Below are the code and all the weights of a small trained network. Each question names an input and a target symbol and asks about switching units off, where a switched-off unit gives its printed mean instead of its output.

import numpy as np


def w(rows, s, z=0):
    codes = np.array(rows[::2]) - 128.0
    scale = np.full(codes.shape[1], s)
    scale[-1] = z or s
    return codes * scale


def norm(h):
    return h / np.sqrt((h * h).mean(-1, keepdims=True) + 1e-5)


def softmax(a):
    e = np.exp(a - a.max(-1, keepdims=True))
    return e / e.sum(-1, keepdims=True)


def log_softmax(a):
    a = a - a.max(-1, keepdims=True)
    return a - np.log(np.exp(a).sum(-1, keepdims=True))


def net(x, mask):
    ids = ['αβγηπστψ'.index(c) for c in x.split()]
    T = len(ids)
    res = E[ids] + P[:T]
    u = 0
    for l in range(3):
        r = norm(res)
        for j in range(2):
            rows = slice(4 * j, 4 * j + 4)
            q, k, v = (r @ M[l][rows].T for M in (Q, K, V))
            z = softmax(np.where(np.tri(T) > 0, q @ k.T / 4**0.5, -1e9)) @ v
            o = O[l][rows]
            res = res + np.where(mask[u + j], z, o[:, -1]) @ o[:, :-1]
        u += 2
    return log_softmax(norm(res)[-1] @ U[:, :-1].T + U[:, -1])


Q, K, V, O = {}, {}, {}, {}
E = w([
[147,92,154,162,71],'α',
[231,150,60,57,87],'β',
[178,82,76,57,200],'γ',
[193,120,102,250,104],'η',
[72,100,181,181,50],'π',
[174,155,182,88,133],'σ',
[67,122,78,182,126],'τ',
[160,190,63,124,74],'ψ',
],0.017)
P = w([
[2,129,158,154,130],'0',
[196,36,192,33,84],'1',
[201,39,192,39,67],'2',
[186,54,184,47,66],'3',
[188,59,180,75,58],'4',
[172,69,178,70,64],'5',
[150,71,181,88,61],'6',
[146,81,192,111,64],'7',
[158,73,182,92,70],'8',
[152,79,169,94,71],'9',
],0.0067)
Q[0] = w([
[141,100,166,182,49],'L0H1',
[205,148,77,119,63],'L0H1',
[118,97,202,171,86],'L0H1',
[170,132,164,101,69],'L0H1',
[158,150,82,77,66],'L0H2',
[172,246,48,99,130],'L0H2',
[255,96,185,168,72],'L0H2',
[119,100,9,182,86],'L0H2',
],0.0085)
K[0] = w([
[143,208,85,113,188],'L0H1',
[71,157,149,140,171],'L0H1',
[94,101,122,163,120],'L0H1',
[95,145,107,153,179],'L0H1',
[79,209,78,165,90],'L0H2',
[175,148,60,69,73],'L0H2',
[182,185,149,170,13],'L0H2',
[71,114,62,254,63],'L0H2',
],0.01)
V[0] = w([
[147,112,91,108,132],'L0H1',
[165,194,190,106,128],'L0H1',
[140,92,74,158,160],'L0H1',
[151,44,178,76,134],'L0H1',
[174,141,104,88,151],'L0H2',
[72,142,45,171,138],'L0H2',
[234,102,113,195,43],'L0H2',
[104,254,94,77,150],'L0H2',
],0.0091)
O[0] = w([
[174,153,224,112,114,148],'L0H1',
[196,156,164,254,104,118],'L0H1',
[67,47,58,85,167,134],'L0H1',
[210,72,164,141,248,147],'L0H1',
[14,169,160,200,155,143],'L0H2',
[125,28,88,134,69,97],'L0H2',
[124,178,151,90,181,249],'L0H2',
[9,115,135,149,127,90],'L0H2',
],0.0062,0.011)
Q[1] = w([
[64,163,212,135,73],'L1H1',
[94,158,178,37,202],'L1H1',
[31,89,56,251,130],'L1H1',
[30,185,127,177,106],'L1H1',
[97,140,200,196,57],'L1H2',
[158,171,192,86,111],'L1H2',
[216,81,141,45,3],'L1H2',
[219,150,142,130,88],'L1H2',
],0.007)
K[1] = w([
[94,226,1,116,169],'L1H1',
[156,118,120,212,201],'L1H1',
[252,166,172,20,189],'L1H1',
[130,217,127,132,29],'L1H1',
[67,60,106,107,144],'L1H2',
[195,163,116,213,187],'L1H2',
[109,174,143,190,55],'L1H2',
[131,205,109,192,119],'L1H2',
],0.0073)
V[1] = w([
[209,108,65,135,135],'L1H1',
[120,112,74,98,4],'L1H1',
[106,8,217,136,187],'L1H1',
[110,101,213,144,93],'L1H1',
[106,89,162,246,56],'L1H2',
[113,112,2,156,82],'L1H2',
[195,56,67,195,114],'L1H2',
[181,37,125,41,116],'L1H2',
],0.0063)
O[1] = w([
[180,105,134,199,89,207],'L1H1',
[69,158,164,197,132,247],'L1H1',
[117,52,163,100,123,37],'L1H1',
[127,222,202,67,115,101],'L1H1',
[93,61,215,108,73,3],'L1H2',
[175,226,210,163,136,72],'L1H2',
[128,107,144,214,186,100],'L1H2',
[2,149,124,185,147,200],'L1H2',
],0.0065,0.0029)
Q[2] = w([
[23,119,135,238,128],'L2H1',
[209,214,164,166,151],'L2H1',
[146,139,51,88,172],'L2H1',
[59,158,174,166,183],'L2H1',
[89,111,29,192,194],'L2H2',
[254,137,179,116,114],'L2H2',
[76,34,115,85,7],'L2H2',
[167,210,15,140,154],'L2H2',
],0.0081)
K[2] = w([
[133,90,47,37,147],'L2H1',
[41,153,199,195,137],'L2H1',
[207,50,207,154,136],'L2H1',
[141,119,98,203,75],'L2H1',
[73,79,112,149,200],'L2H2',
[166,191,60,171,49],'L2H2',
[247,2,153,226,184],'L2H2',
[81,225,30,221,222],'L2H2',
],0.007)
V[2] = w([
[134,117,119,215,142],'L2H1',
[120,115,160,82,198],'L2H1',
[179,89,131,120,87],'L2H1',
[133,111,10,148,106],'L2H1',
[60,103,171,122,237],'L2H2',
[94,160,142,146,183],'L2H2',
[143,174,53,156,159],'L2H2',
[112,130,79,97,133],'L2H2',
],0.011)
O[2] = w([
[215,110,100,206,144,98],'L2H1',
[103,204,143,118,174,121],'L2H1',
[164,1,137,97,71,153],'L2H1',
[131,111,5,119,97,86],'L2H1',
[211,137,161,142,192,2],'L2H2',
[222,206,171,142,133,110],'L2H2',
[232,186,136,82,103,195],'L2H2',
[138,129,97,139,115,153],'L2H2',
],0.0087,0.0076)
U = w([
[164,53,210,89,74,3],'α',
[157,165,83,51,74,179],'β',
[133,90,70,87,255,120],'γ',
[207,126,117,230,117,102],'η',
[77,90,104,138,116,201],'π',
[118,178,219,138,189,159],'σ',
[186,68,70,147,116,126],'τ',
[96,203,38,128,128,118],'ψ',
],0.0095,0.0051)

Each question gives the input, a string of symbols that net reads in full, and the target symbol t.
The units are the heads (4 rows each of Q, K, V and O). Each row of codes is followed by its name. A weight is (code - 128) times the scale printed after its matrix; where a second scale follows, it is the last column's (O and U).
mask holds one flag per head, layer by layer. A switched-off head (its flag False) gives its mean, the last column of its rows in O, instead of its output. The means were averaged over made-up inputs and are rounded, as every weight is.
A unit's drop is (log p(t) with every unit on - log p(t) with that unit switched off) / (log p(t) with every unit on - log p(t) with every unit switched off).
The circuit of an input: a set's keep is (log p(t) with only the set's units on - log p(t) with every unit switched off) / (log p(t) with every unit on - log p(t) with every unit switched off). Starting from all 6 units, units are removed one at a time, each time the one whose removal leaves the highest keep (on an exact tie, the one counted first), for as long as the keep stays at least 0.8.
circuit, biggest first: the units of the circuit, biggest drop first
unit that matters most: the unit with the biggest drop
which heads matter: for each layer, one digit per head in row order, 1 if its drop is at least 0.15 and else 0, layers parted by /
drop of u: that unit's drop, to one decimal
input α β γ, target τ: circuit, biggest first	(L0H2, L2H1, L1H2)
input β π β η ψ η, target β: which heads matter	01 / 01 / 01
input ψ β β π π β β η α α, target π: which heads matter	00 / 01 / 01
input ψ β α β β σ ψ, target π: unit that matters most	L0H2
input π π β β η η, target σ: which heads matter	00 / 11 / 10
input β β α, target β: circuit, biggest first	(L0H2, L1H2)
input β β η η ψ η π, target β: circuit, biggest first	(L0H2, L2H1)
input γ γ ψ, target γ: circuit, biggest first	(L0H1, L1H1, L2H2)
input π η σ σ σ β β β, target σ: which heads matter	00 / 10 / 10
input β β β η, target β: circuit, biggest first	(L0H2, L1H2, L2H2)
input η η η β γ β σ, target η: which heads matter	11 / 10 / 10
input ψ η τ σ β, target π: circuit, biggest first	(L0H2, L2H2, L1H2)
input π η γ η γ β α γ, target σ: which heads matter	01 / 11 / 10
input τ β β σ β ψ β β, target ψ: unit that matters most	L0H1
input η β γ β η η π β, target η: which heads matter	11 / 11 / 10
input σ ψ π τ σ τ β π η, target α: circuit, biggest first	(L1H2, L2H1, L1H1)
input ψ β β β γ, target π: which heads matter	11 / 01 / 01
input π σ β, target σ: circuit, biggest first	(L1H1, L2H1)
input ψ α β, target π: circuit, biggest first	(L0H2, L2H2)
input π ψ β σ σ α β σ γ α, target σ: circuit, biggest first	(L2H1)
input γ η σ β α β β, target γ: drop of L0H1	0.3
input η β η γ β γ β β, target η: drop of L0H2	0.4
